Here is a tiny trained network, its code and every weight. The questions are about switching its units off for an input and a class, where a switched-off unit gives its printed mean instead of its output.

import numpy as np


def w(rows, s, z=0):
    codes = np.array(rows[::2]) - 128.0
    scale = np.full(codes.shape[1], s)
    scale[-1] = z or s
    return codes * scale


def f(y):
    return np.maximum(y, 0)


def log_softmax(a):
    a = a - a.max(-1, keepdims=True)
    return a - np.log(np.exp(a).sum(-1, keepdims=True))


def net(x, mask):
    res = np.array(x, float).reshape(1, 7) / 4 @ E
    y = f(res @ A[0][:, :-1].T + A[0][:, -1])
    res = res + np.where(mask, y, B[0][:, -1]) @ B[0][:, :-1]
    return log_softmax(res[-1] @ U[:, :-1].T + U[:, -1])


A, B = {}, {}
E = w([
[145,113,119,136,155,128],'x0',
[5,49,150,17,213,139],'x1',
[118,136,134,124,111,126],'x2',
[230,114,188,41,80,166],'x3',
[121,133,131,124,118,129],'x4',
[163,125,5,61,99,16],'x5',
[122,135,131,123,118,129],'x6',
],0.011)
A[0] = w([
[130,67,48,30,101,14,151],'neuron 0',
[174,135,190,48,153,153,17],'neuron 1',
[190,87,168,19,112,121,74],'neuron 2',
[96,89,227,144,161,178,187],'neuron 3',
[1,122,81,222,179,54,23],'neuron 4',
[38,151,81,150,147,142,34],'neuron 5',
[21,5,113,25,162,131,9],'neuron 6',
],0.0091,0.0013)
B[0] = w([
[55,227,179,69,198,221,245],'neuron 0',
[121,34,173,100,100,88,180],'neuron 1',
[153,52,169,120,103,132,198],'neuron 2',
[95,243,170,118,178,173,214],'neuron 3',
[96,38,180,95,103,120,234],'neuron 4',
[129,62,97,27,105,115,183],'neuron 5',
[236,181,24,255,82,57,252],'neuron 6',
],0.0086,0.014)
U = w([
[79,214,149,94,230,153,116],'0',
[173,162,77,196,88,60,231],'1',
[107,3,157,74,122,92,5],'2',
],0.017,0.0026)

Each question gives the input, the list of numbers given to net, and the class t.
The units are the neurons (one row each of A and B). Each row of codes is followed by its name. A weight is (code - 128) times the scale printed after its matrix; where a second scale follows, it is the last column's (A, B and U).
mask holds one flag per neuron, in row order. A switched-off neuron (its flag False) gives its mean, the last column of its row in B, instead of its output. The means were averaged over made-up inputs and are rounded, as every weight is.
A unit's drop is (log p(t) with every unit on - log p(t) with that unit switched off) / (log p(t) with every unit on - log p(t) with every unit switched off).
The circuit of an input: a set's keep is (log p(t) with only the set's units on - log p(t) with every unit switched off) / (log p(t) with every unit on - log p(t) with every unit switched off). Starting from all 7 units, units are removed one at a time, each time the one whose removal leaves the highest keep (on an exact tie, the one counted first), for as long as the keep stays at least 0.8.
units of the circuit, in order: the units of the circuit, biggest drop first
k most important neurons: the k neurons with the biggest drops, biggest first
drop of u: that unit's drop, to one decimal
input [-5,8,-1,-4,0,-6,-5], class 1: 2 most important neurons	[neuron 6; neuron 0]
input [-8,3,-7,-4,3,-3,6], class 2: 2 most important neurons	[neuron 0; neuron 4]
input [-2,6,-6,-5,-5,4,8], class 1: 2 most important neurons	[neuron 6; neuron 3]
input [5,-2,7,-3,2,2,6], class 2: 2 most important neurons	[neuron 6; neuron 3]
input [-4,0,-7,-3,5,0,-7], class 2: units of the circuit, in order	[neuron 6; neuron 0]
input [7,0,2,-7,-2,6,2], class 2: units of the circuit, in order	[neuron 4]
input [-2,3,6,-5,4,2,-8], class 2: 3 most important neurons	[neuron 4; neuron 5; neuron 3]
input [-3,-7,-7,-8,7,5,7], class 2: units of the circuit, in order	[neuron 6; neuron 4]
input [1,-1,-2,-3,2,2,8], class 2: units of the circuit, in order	[neuron 6; neuron 3]
input [-1,0,-4,-8,-3,6,-7], class 2: 3 most important neurons	[neuron 4; neuron 3; neuron 5]
input [6,5,8,-6,8,-5,4], class 2: 3 most important neurons	[neuron 4; neuron 0; neuron 5]
input [8,-7,2,6,-2,8,-5], class 0: 2 most important neurons	[neuron 0; neuron 6]
input [-4,2,-6,7,-6,-6,-8], class 2: 3 most important neurons	[neuron 1; neuron 0; neuron 2]
input [-6,-5,-8,3,4,-5,-3], class 0: units of the circuit, in order	[neuron 6]
input [5,-1,2,8,3,-5,5], class 2: 2 most important neurons	[neuron 1; neuron 0]
input [4,-8,6,-2,1,8,-1], class 0: 2 most important neurons	[neuron 0; neuron 6]
input [8,3,8,8,3,8,1], class 0: 2 most important neurons	[neuron 0; neuron 4]
input [8,2,7,0,8,7,-4], class 0: drop of neuron 0	3.6
input [-4,5,5,0,6,-4,4], class 1: drop of neuron 6	0.9
input [-5,-2,4,4,7,8,-2], class 0: drop of neuron 0	0.7
